Below is a small trained network, with its code and all its weights. Each question gives an input and a target symbol and asks what happens when units are switched off, that is, made to give their printed mean instead of their output.

import numpy as np


def w(rows, s, z=0):
    codes = np.array(rows[::2]) - 128.0
    scale = np.full(codes.shape[1], s)
    scale[-1] = z or s
    return codes * scale


def f(y):
    return y / 2 * (1 + np.tanh(0.7978845608 * (y + 0.044715 * y**3)))


def softmax(a):
    e = np.exp(a - a.max(-1, keepdims=True))
    return e / e.sum(-1, keepdims=True)


def log_softmax(a):
    a = a - a.max(-1, keepdims=True)
    return a - np.log(np.exp(a).sum(-1, keepdims=True))


def net(x, mask):
    ids = ['αβγεζημξπστφψ'.index(c) for c in x.split()]
    T = len(ids)
    res = E[ids] + P[:T]
    u = 0
    for l in range(3):
        r = res
        for j in range(2):
            rows = slice(3 * j, 3 * j + 3)
            q, k, v = (r @ M[l][rows].T for M in (Q, K, V))
            z = softmax(np.where(np.tri(T) > 0, q @ k.T / 3**0.5, -1e9)) @ v
            o = O[l][rows]
            res = res + np.where(mask[u + j], z, o[:, -1]) @ o[:, :-1]
        u += 2
        y = f(res @ A[l][:, :-1].T + A[l][:, -1])
        res = res + np.where(mask[u : u + 4], y, B[l][:, -1]) @ B[l][:, :-1]
        u += 4
    return log_softmax(res[-1] @ U[:, :-1].T + U[:, -1])


Q, K, V, O, A, B = {}, {}, {}, {}, {}, {}
E = w([
[131,113,124,120,134,130,126],'α',
[191,64,19,21,62,61,149],'β',
[146,203,139,49,136,135,52],'γ',
[107,44,111,82,161,143,190],'ε',
[109,70,38,129,155,2,163],'ζ',
[4,155,88,162,247,213,97],'η',
[82,82,44,200,95,187,167],'μ',
[161,47,149,176,113,123,194],'ξ',
[197,108,156,100,114,100,140],'π',
[126,181,139,127,142,126,102],'σ',
[208,131,191,96,107,202,169],'τ',
[126,161,53,81,82,199,92],'φ',
[97,81,115,110,167,120,148],'ψ',
],0.0059)
P = w([
[44,3,188,71,72,122,53],'0',
[231,175,48,75,211,207,239],'1',
[86,209,129,136,114,83,153],'2',
[158,53,92,70,198,160,62],'3',
[221,232,12,39,223,167,216],'4',
[78,222,181,137,64,80,210],'5',
[129,67,105,54,163,206,42],'6',
[182,138,98,72,230,123,222],'7',
[79,192,197,119,52,74,219],'8',
[124,62,120,52,135,234,58],'9',
],0.006)
Q[0] = w([
[165,97,38,72,212,173,66],'L0H0',
[72,41,206,227,40,116,16],'L0H0',
[137,2,36,131,239,224,15],'L0H0',
[93,107,221,233,50,95,21],'L0H1',
[147,130,33,14,197,163,221],'L0H1',
[164,111,89,48,176,135,210],'L0H1',
],0.0051)
K[0] = w([
[72,60,211,91,84,180,64],'L0H0',
[178,167,56,94,200,222,116],'L0H0',
[85,25,154,22,132,253,29],'L0H0',
[93,6,227,101,150,88,57],'L0H1',
[159,241,32,184,122,159,202],'L0H1',
[170,226,35,125,150,185,189],'L0H1',
],0.0056)
V[0] = w([
[144,218,89,182,98,54,156],'L0H0',
[61,26,126,141,91,156,22],'L0H0',
[161,131,188,123,38,254,19],'L0H0',
[230,210,73,104,225,111,200],'L0H1',
[195,160,26,144,169,99,216],'L0H1',
[169,169,40,100,242,174,178],'L0H1',
],0.0054)
O[0] = w([
[100,231,130,150,81,93,144,51],'L0H0',
[226,52,86,108,178,132,37,150],'L0H0',
[194,112,253,54,129,210,38,187],'L0H0',
[158,162,44,54,168,183,236,252],'L0H1',
[193,150,17,112,144,132,206,196],'L0H1',
[114,119,64,58,120,113,223,254],'L0H1',
],0.0048,0.0037)
A[0] = w([
[126,199,221,138,56,19,159,196],'L0N0',
[135,100,84,108,206,175,127,253],'L0N1',
[171,3,170,54,188,119,76,177],'L0N2',
[2,165,135,246,106,56,114,174],'L0N3',
],0.0057,0.0038)
B[0] = w([
[43,218,189,201,83,30,111,153],'L0N0',
[186,67,45,123,185,162,100,255],'L0N1',
[156,55,54,196,29,162,32,217],'L0N2',
[33,48,101,253,244,83,78,135],'L0N3',
],0.0049,0.0067)
Q[1] = w([
[254,171,104,83,199,146,150],'L1H0',
[93,116,124,117,48,158,97],'L1H0',
[202,160,172,176,174,134,144],'L1H0',
[31,162,158,80,22,129,183],'L1H1',
[214,93,92,162,222,137,118],'L1H1',
[91,33,130,185,32,180,24],'L1H1',
],0.0054)
K[1] = w([
[124,173,194,132,86,80,178],'L1H0',
[134,85,113,109,144,196,124],'L1H0',
[63,152,253,194,12,63,81],'L1H0',
[110,79,43,86,201,97,80],'L1H1',
[114,180,191,169,58,168,162],'L1H1',
[247,117,141,59,122,209,57],'L1H1',
],0.0057)
V[1] = w([
[82,180,13,82,250,118,37],'L1H0',
[23,189,200,187,61,12,46],'L1H0',
[107,99,1,57,214,127,94],'L1H0',
[78,111,107,208,248,231,171],'L1H1',
[88,144,200,210,212,249,115],'L1H1',
[192,66,204,179,37,126,211],'L1H1',
],0.0053)
O[1] = w([
[207,86,246,209,58,176,214,160],'L1H0',
[178,215,99,190,153,154,123,2],'L1H0',
[189,59,194,179,40,92,179,206],'L1H0',
[16,60,238,118,122,180,211,112],'L1H1',
[2,49,220,137,243,240,146,113],'L1H1',
[30,149,33,29,174,65,91,126],'L1H1',
],0.0056,0.0067)
A[1] = w([
[185,246,34,113,206,96,88,4],'L1N0',
[161,254,216,42,21,107,112,179],'L1N1',
[131,208,52,41,126,43,253,189],'L1N2',
[7,79,105,133,80,32,16,238],'L1N3',
],0.005,0.0022)
B[1] = w([
[204,81,22,154,235,100,142,219],'L1N0',
[107,255,154,75,23,129,179,172],'L1N1',
[127,116,8,102,114,16,220,253],'L1N2',
[209,71,108,243,68,87,13,187],'L1N3',
],0.0054,0.0059)
Q[2] = w([
[53,158,164,2,163,163,195],'L2H0',
[90,161,127,4,186,166,139],'L2H0',
[170,157,102,252,97,84,41],'L2H0',
[109,209,173,86,118,128,241],'L2H1',
[200,119,21,173,134,91,206],'L2H1',
[185,108,51,124,106,91,209],'L2H1',
],0.004)
K[2] = w([
[159,60,94,158,152,139,52],'L2H0',
[143,71,86,138,107,114,60],'L2H0',
[117,170,152,134,119,50,183],'L2H0',
[131,101,124,55,123,122,207],'L2H1',
[33,147,219,162,2,84,172],'L2H1',
[72,93,212,123,44,127,158],'L2H1',
],0.0056)
V[2] = w([
[181,130,93,70,136,112,179],'L2H0',
[183,75,73,44,241,182,203],'L2H0',
[57,185,217,105,156,47,206],'L2H0',
[18,241,236,175,201,162,57],'L2H1',
[176,107,94,7,93,254,136],'L2H1',
[150,12,102,212,252,104,169],'L2H1',
],0.0051)
O[2] = w([
[195,123,110,187,142,135,86,121],'L2H0',
[222,149,193,230,208,141,74,115],'L2H0',
[81,138,76,200,117,83,79,3],'L2H0',
[87,111,29,182,172,254,179,59],'L2H1',
[141,45,243,29,250,78,98,123],'L2H1',
[48,236,186,200,76,78,142,128],'L2H1',
],0.0054,0.02)
A[2] = w([
[225,112,51,162,99,131,68,219],'L2N0',
[171,39,228,151,82,79,105,253],'L2N1',
[18,81,205,136,197,130,228,122],'L2N2',
[61,253,63,78,54,229,235,43],'L2N3',
],0.0054,0.0018)
B[2] = w([
[118,203,82,240,233,191,96,207],'L2N0',
[58,94,60,229,223,159,89,252],'L2N1',
[19,182,169,235,253,210,239,152],'L2N2',
[2,233,30,216,62,151,3,188],'L2N3',
],0.0051,0.015)
U = w([
[143,168,91,160,184,75,130,40],'α',
[191,75,130,54,18,29,138,162],'β',
[209,232,179,92,195,45,83,107],'γ',
[41,23,91,48,231,91,176,20],'ε',
[167,114,96,149,16,74,166,169],'ζ',
[61,149,178,172,229,215,207,72],'η',
[100,107,68,255,140,229,50,189],'μ',
[116,120,93,160,124,116,149,63],'ξ',
[225,213,135,181,80,108,140,71],'π',
[18,188,75,135,190,44,52,1],'σ',
[50,181,152,57,75,204,97,174],'τ',
[228,52,227,20,141,189,140,252],'φ',
[210,114,158,187,198,205,135,204],'ψ',
],0.0053,0.0035)

Each question gives the input, a string of symbols that net reads in full, and the target symbol t.
The units are the heads (3 rows each of Q, K, V and O) and the neurons (one row each of A and B). Each row of codes is followed by its name. A weight is (code - 128) times the scale printed after its matrix; where a second scale follows, it is the last column's (O, A, B and U).
mask holds one flag per unit, layer by layer, with each layer's heads first. A switched-off unit (its flag False) gives its mean, the last column of its rows in O or B, instead of its output. The means were averaged over made-up inputs and are rounded, as every weight is.
A unit's drop is (log p(t) with every unit on - log p(t) with that unit switched off) / (log p(t) with every unit on - log p(t) with every unit switched off).
The circuit of an input: a set's keep is (log p(t) with only the set's units on - log p(t) with every unit switched off) / (log p(t) with every unit on - log p(t) with every unit switched off). Starting from the 12 units with the biggest drops (on a tie, the unit counted first), units are removed one at a time, each time the one whose removal leaves the highest keep (on an exact tie, the one counted first), for as long as the keep stays at least 0.8.
units of the circuit, in order: the units of the circuit, biggest drop first
top k neurons in layer l: the k neurons of layer l with the biggest drops, biggest first
which heads matter: for each layer, one digit per head in row order, 1 if its drop is at least 0.15 and else 0, layers parted by /
input τ η π, target η: which heads matter : 11 / 01 / 01
input τ γ μ τ σ σ, target σ: which heads matter : 11 / 00 / 11
input γ μ τ ε, target μ: units of the circuit, in order : (L0N2, L2H0)
input μ ε ε π, target μ: units of the circuit, in order : (L2H0, L0N2, L2N0)
input τ ζ η ξ ψ τ τ τ, target ε: which heads matter : 01 / 11 / 10
input π σ η τ γ φ π η, target φ: top neuron in layer 2 : (L2N1)
input ψ τ τ τ ε, target ε: which heads matter : 01 / 00 / 00
input π η γ ε, target μ: units of the circuit, in order : (L2H0, L0N2)
input π γ σ τ β, target μ: which heads matter : 11 / 10 / 01
input α η φ φ π τ φ σ, target ε: top 3 neurons in layer 0 : (L0N2, L0N1, L0N0)
input ψ ε τ η π γ τ τ, target ψ: which heads matter : 10 / 11 / 11
input π φ τ ξ η γ, target η: which heads matter : 11 / 11 / 00
input β τ σ, target β: top 3 neurons in layer 0 : (L0N1, L0N0, L0N3)
input ψ σ φ τ φ ζ, target ζ: which heads matter : 10 / 00 / 01
input σ φ ξ σ τ γ τ τ ξ σ, target φ: top 2 neurons in layer 0 : (L0N3, L0N0)
input φ τ η π σ ξ, target η: top 2 neurons in layer 0 : (L0N2, L0N3)
input μ τ φ γ β, target φ: top 3 neurons in layer 0 : (L0N1, L0N2, L0N0)
input τ γ τ τ τ τ, target τ: which heads matter : 11 / 00 / 10
input ζ σ τ ε τ φ η η σ, target η: top 2 neurons in layer 2 : (L2N1, L2N2)
input ψ σ σ π φ ε σ σ, target β: top 2 neurons in layer 2 : (L2N1, L2N0)
input σ γ ε β γ γ ψ σ, target ψ: top 3 neurons in layer 1 : (L1N1, L1N0, L1N3)
input γ μ α φ ζ τ ζ ψ γ, target ζ: top neuron in layer 2 : (L2N1)
input σ ε τ τ μ η ε τ φ, target η: top 2 neurons in layer 2 : (L2N2, L2N1)
input ε ψ ε σ β γ ε φ, target ψ: top 2 neurons in layer 2 : (L2N0, L2N3)
input τ π ψ σ ε τ ε τ φ, target φ: top 2 neurons in layer 2 : (L2N3, L2N0)
